The symbols move the states like this.
* | ~ + * @ $ %
ZP | BB none PG ZJ NH MJ
MD | ZR none MF RT DH HZ
JN | RL none MH MJ LZ MF
MH | NC none LZ LJ JN DH
BZ | none NC QR CT MP QG
QR | none GD MP RH BZ CL
PH | BD ZJ FB BB RQ RL
RG | none PM CT MP RH LP
SG | QQ MF NM RN ZR PH
DH | NM none MD RC MF JR
NR | RH DP PM GD ZL MS
GD | QR LZ RL NR NC ZR
NC | BZ MH GD ZL RL NM
NZ | none DG TL CH QH CT
QQ | none SG QG LP CL BD
MJ | PM none LJ JN DP GF
MP | none RL BZ RG QR QQ
BD | none PH CH QH JH MP
LP | none RN LL QQ DN QH
FB | CH JR RQ DG PH NC
CJ | TL NH BB RQ DG NR
JH | none RQ BD TL CH QR
BB | QH ZP DG PH CJ PM
DN | none MS LP CL LL TL
RN | LP GF BF SG MS BB
LJ | ZL none DP MH MJ RC
PG | DG none NH JR ZP LJ
HZ | RQ none ZJ NH JR LZ
ZL | CT LJ NR NC PM BF
DP | NR none MJ LZ LJ RT
JR | FB none HZ PG ZJ MH
MS | DN RT RN ZR BF CJ
PM | RG MJ ZL RL NR RN
MF | SG none DH GF MD ZJ
RC | BF none RT DH GF PG
NM | QG DH ZR BF SG FB
LZ | GD none JN DP MH MD
QG | none NM CL LL QQ CH
CT | none ZL RH BZ RG LL
BF | LL RC MS NM RN DG
NH | CJ none ZP HZ PG DP
ZJ | PH none JR ZP HZ JN
RQ | JH HZ PH CJ FB GD
ZR | CL MD SG MS NM RQ
QH | none BB NZ BD TL RG
CL | none ZR QQ DN QG JH
TL | none CJ QH JH NZ RH
GF | RN none RC MF RT ZP
CH | none FB JH NZ BD BZ
LL | none BF DN QG LP NZ
RL | MP JN NC PM GD SG
DG | NZ PG CJ FB BB ZL
RT | MS none GF MD RC NH
RH | none NR RG QR CT DN

The rows follow the links: the fewer symbols apart two states are, the more alike their rows tend to be.

Each row is also shifted at random along 5 hidden directions that mean nothing.

Some states, each with a row of numbers:
LP
[  38   19   32    6    8   39  -16   40   31   18    8  -31   58  -30  -26   -6  -26  -43  -12  -24    9  -40  -74  -11]
BB
[  10   44   52  -30   -4   55   50   33   44   70  -14    5   28   40  -23  -24  -34   19  -11    1   10  -20   97  -57]
CT
[  40    0   -8  -26   -9   26  -11   46  -11  -21  -35   12   65  -13  -37   47  -33   35   -3   48   47    5    9   65]
PH
[  22   20   20  -24   24   33   51  -46   25   98   -3   -8  -31   37   11   22   54    4   15   38   40  -35  -14    9]
QH
[  24   75   32   37   28   28   28   50   39  -51  -13  -33   53   25   -6  -35  -55   16  -23  -37    9   75  -61    7]
ZJ
[ -33  -16  -14   10  -11  -36   14  -42   19   -8   14   27  -61  -13   26   14   28  -41   -7  -79   10  -85   -9  -53]
BD
[  37   29   -3  -58   -3   24   49  -22   32   57   -7   16   -2   36   30    0   45   -1    9    8  -62  -27  -20  -15]
JH
[  55  -15   52   21   48   84   38  -23   -9   -1   -8  -26   -6   13   35  -53   36  -10   17  -26   39   22  -21  -11]
BF
[  19   -7    0   40   -8  -23   -7   14  -32    3   30  -59   47   -6  -38   73  -46  -42   -6   41   34    3  -38   97]
RN
[ -15   46   28   42   -2  -20  -30   27   43  -72   11  -37   38    8  -15  -21  -54  -23  -18   19  -16   15  102   12]
MS
[  22  -77   32   -8   26   64  -12   33  -19   74   14  -28   34  -31  -34   -6  -17  -51   27    6   28  -71   38    6]
ZR
[  -9  -18   18   14   23    5  -17  -58  -13   42   20  -22  -41    2   28  -36   39  -12   33    9  -27   51  -30    3]
QG
[  19   33  -13   38  -11  -28  -26  -32  -14  -64   11  -42    7  -25   34   13   22  -24  -22    0  -39   90  -97   64]
DG
[ -38   57    2   -3  -56  -18   27   31  -14   45   -8   23   18   59  -24  -22  -57   19  -36  -10  -86  108  -35  -47]
RH
[  16    0   15    6   18   65  -28   51  -14   59  -32   28   51  -45  -19  -57  -35   28   20  -41    7   14 -116  -34]
DN
[  50  -21   39   -8   23   77    1   43  -10   -8    4  -30   48  -28  -21  -25  -36  -18    9    3   17  -10   23  -12]
LZ
[ -10  -57  -13   39   33   34  -21  -40  -24    9   -4   14  -49  -54   16   -6   35    1   15  -67   85  -55  -26  -46]
RC
[ -39   29   30   -4  -29   -1  -29   42  -15   16   44  -16  -10   -7  -27   -1  -38   -5  -38  -35   -7   54  -52  -71]
NM
[   1  -15   18   24  -12    1  -13  -73  -15  -27    9  -38  -24  -15   20   53   45  -29  -15   14   17  -21   54   56]
JN
[ -26   24   -7   15   10   -6  -18  -31   28  -25   -2   31  -62  -18   23  -10   34   37   -8  -32   43  -28   16  -33]
MF
[ -18   65   50  -14    4   34  -26  -29   44   15   38  -22  -77   -7   18  -51   35    2  -16   -2   -8   41   19  -90]
RT
[ -34  -28   22  -26   26    9  -16   43  -14   -3   46  -18   -7   -7  -23  -48  -41  -20   22   -3  -12    8   60  -74]

In each set, the symbols that take the first to the second take the third to the fourth, perhaps in another order. Give the fourth.
Answers are names.
A [  18   14   40    1   18   68   21  -24   -1  -29  -12    8  -17   19   38 -103   28   16  -15  -70  -56   70   35  -94]
B [  33   21   29   55   -4   48  -25  -23  -17  -94   13  -55    5  -44   30    6   27  -33  -47  -41   16   37  -15   24]
C [ -36  -23   -9   -2    6  -47  -22  -28  -24   36   43    6  -71  -28   14  -28   24  -22   20  -20  -55   11  -52  -42]
D MH

A [   4  -11    0  -48  -55   11  -28  -16  -19   16   11   11    0  -10   31    7   38  -22  -48  -16 -110    2  -23  -61]
B [  -2  -53   10   34   23   34   14  -61  -21   36   -2    9  -37  -24   30  -27   38  -30   13  -85   17  -50    2  -27]
C [  39  -40  -34    7  -14    0   47   45  -32   10  -11   -2   74  -17  -37   77  -20  -48   10  -37   25  -80  -92   58]
D NR

A [  -2  -15  -44   18  -28  -24   -9   16  -20   41  -34   13   44    2  -45   66  -37   27   -1   44   30   -9  -68   82]
B [  46  -22   20   20   40   46   -7   27   -8   15   16  -44   49  -40  -28    1  -32  -36   40   -3   47  -22 -109   54]
C [ -30   53  -34   73    1  -39  -28   18   37    7  -41   27   31  -15  -15  -15  -48   21   -3  -31   17   24 -119   31]
D LL

A [ -52  -42  -42  -22    7  -34  -24  -38  -22   38   -5   58  -67   -9   30  -20   36   27   20  -25  -28  -21  -20  -56]
B [  35   29   15    5   15    0  -13   44   18  -44   16  -28   51  -14  -22   -8  -36  -19   -3    5  -32  -10    4   12]
C [ -18   -7   11   -4  -41    1  -23  -38  -16    3   38  -11  -59   -6   30   26   39  -31  -38  -21  -15   -4   21  -47]
D TL

A [  47  -37  -10   -9   27   21   -2   43  -10  -33  -33   -4   63  -15  -31    0  -30   25   29   31   25  -20   31   41]
B [  -4  -16   -2   23   35  -15   -2  -39   -7  -50  -10   -6  -58    1   24   -4   32   34   29   30   82    2   -2   56]
C [  32   -2  -36   -5    1  -24  -10  -25   30  -31  -43   34    4  -18   18   17   46   29   12   12    3  -52  -26   42]
D MJ

A [  43  -17    2  -27   38   30  -19  -18  -16  -15  -31   30    7   -2   28  -33   36   53   22   29  -11   11   25    5]
B [  20   13  -22  -42  -12   -1  -34  -23   30  -25  -33   54    3   14   29  -11   48   39  -11    5  -54  -37   48  -26]
C [  14  -66   13   41   26   90  -25   29  -21   -3  -46   27   35  -70  -16  -32  -35   18   10  -93   67  -89   56  -48]
D PM

A [ -14  -18  -11   36  -37   10   36   25  -39   29  -13    6   36   -7  -36   36  -42  -19  -35  -62    1  -25    1  -12]
B [   2  -12   46    1   42   73  -11   45   -1   46    4   25    5  -34   -9  -36  -39   47    5    6   95   14   34  -69]
C [ -19  -37  -53   42   13  -39  -16  -58  -31    0  -44   24  -29  -14   32  -15   34   17   28  -27   -2  -31  -30   34]
D MF

A [  -1  -32   10   -5   15    2  -25  -20  -24 -109    3   -2   -3  -19   38  -64   43  -23   -5  -10 -106   14  121  -41]
B [  30   33  -22   -1   18  -39   44   42   33  -64  -11  -15   61   43  -16   30  -42  -16   12   55   -1   33  -24   81]
C [  11   30   22   -3  -19    5  -27   51  -10  -49    3  -13   59  -18  -13  -11  -54   -7  -46    5  -82   67   34  -26]
D JH

A [  58   47   19   20   27   45   52  -37   43  -38  -14  -18    0  -10   27  -13   44   -6  -11  -64   20  -35  -51    7]
B [  -6  -36    7   36   36   31   36  -56  -22   -9    1   -9  -32   18   21  -41   31  -17   19  -39    5    6   34   -6]
C [  19   49   18   -6    0   55  -30   48   35   47  -29   30   52  -41  -14  -36  -40   24  -14  -51    1   14 -107  -50]
D NR

A [  -4   11   32   41  -21   19  -14  -41   -6  -12   23  -44  -30  -20   29   15   28  -34  -32  -15   21   26    9   18]
B [  35   20  -21   -6   -2   36  -23   52   36   76  -34   33   50  -54  -18   -3  -26   17    1  -45   14  -47 -163  -12]
C [ -18   57   26   -5   13  -18   39   31   42   26   36   -5    0   34  -29    7  -34    1    3    1   54   16  -49   -3]
D ZR

A [ -28  -32    6  -24   13  -14  -24  -41  -24    8   37   -9  -66  -22   18  -18   36  -32   23    3   -5  -25   39  -25]
B [  17   -7  -14   27  -26   -1  -30  -30  -16  -94   14  -31    8  -12   34   19   39  -35  -32   -8  -60   21   29   19]
C [ -25   37  -25  -38  -20  -52  -12   40   44   53   -7   31  -11    7  -15   10  -45   44    9   25   11   -4  -40  -31]
D RH

A [  43   25   42  -47  -26   46   -6  -25  -11   14   14  -10    2   -4   33   16   37   -5  -39   31  -46   33    3  -20]
B [  53   20   15   15   14   19  -13  -31   29  -67   13  -39   15  -30   31   14   27  -42   -4  -22   19  -45  -21   52]
C [ -30  -15   -7   17  -22  -31   37   42  -14  -70   27  -14   -2   16  -24   47  -43  -15  -30  -26   52   -9   48   25]
D ZP

A [  15  -13   18  -22   22    6   -6  -19  -10   15   20  -29   16   -5   32  -39   38  -12   28   37  -60   32  -48    8]
B [  18  -28  -33  -32   30  -43   44  -34  -20  -12   -4    7   11   30   23   -7   54   -7   45   25  -62   23  -45   58]
C [ -44   37  -18   27  -32  -49   11  -40  -21   -2   19   -1  -56   22   36   -5   13  -13  -19  -55   -8   64 -105  -27]
D MH

A [   0   16   55  -32  -33   83   45   60  -10   54   37   -8  -12    9  -29   30  -28  -10  -40  -31   71   -6   31  -78]
B [   4   33   51   33   -6   71   -7   40   -9    9    2    4    0  -29   -7   16  -43   46  -57  -39  123   25  -11  -63]
C [ -12    9  -10   12  -39   16  -27  -50  -11   33  -36   44  -28  -17   34   -9   29   45  -35  -11    1   33  -25  -26]
D NM

A [   2  -77  -54  -23    5  -44  -10   23  -26   53  -33   28   30   11  -43   16  -27   19   55   58   16  -54    0   57]
B [  -7  -26  -12    9   38  -13  -16  -37  -18  -33   -7   18  -55   -9    8    7   37   28   35   10   69    8    6   37]
C [ -14   25   16   16    6  -44   -7  -57   23   -8   22  -36  -39   17   26    0   39  -19    3   50  -25   -1   43   43]
D GF

A [ -20  -34   -1   22   37  -32   40   38  -15 -102   31  -25  -14   48  -24    3  -43  -13   41   16   59   30   63   47]
B [  -4   39   44  -39    9  -16   -4   53   32   45   39  -26    0   11  -36   44  -29  -21    8   71   31  -15  -16   14]
C [  45    5   10  -16  -25   85  -17  -17  -19   34  -47   20   -7  -40   20   11   45   32  -37  -38   19   -9  -42  -36]
D JH

A [ -11  -37  -28  -15   20   -5  -19   27  -19    3  -33   41   34   11  -28  -22  -32   32   42   43  -19   -5   73   11]
B [ -14   30   18   23  -29    2  -32   27  -14   26   11  -30   33   -2  -30    8  -61  -39  -34    7  -29   55   -8    9]
C [ -34   23   32   10   19  -11   17  -38   -2  -66    7   -6  -60   18   47  -63   19    9   -6  -28   -1   80   50  -54]
D MH

A [ -39   92    0  -21   -3  -63   46   47   46   13   23   -3  -18   70  -18   15  -42   23    9   28   -4   60  -33    0]
B [ -12  -53   -8   64   23  -15   43   25  -34  -55   -8   -1   34   16  -20  -36  -56  -13   23  -40  -13   -4   67   12]
C [  14  -18   16    9  -22   21   36  -65  -15   -2   -7   -5  -23   30   28   35   37   -8  -22    7   25  -11   90   13]
D BD

A [ -12  -18   -8  -13  -17  -14   47   43  -17  -23   42  -17   -7   44  -36   80  -37  -10  -23   17   62   -6   32   37]
B [ -60    2  -42   -4  -48  -58  -33   45  -21  -30  -17   57   -8  -11  -19    3  -50   29  -48  -18  -40   35   25  -76]
C [ -34   34  -34    1  -17  -49  -33  -52   30   14  -45   48  -28   14   32  -19   27   50   -4   34  -43   25   34  -20]
D SG

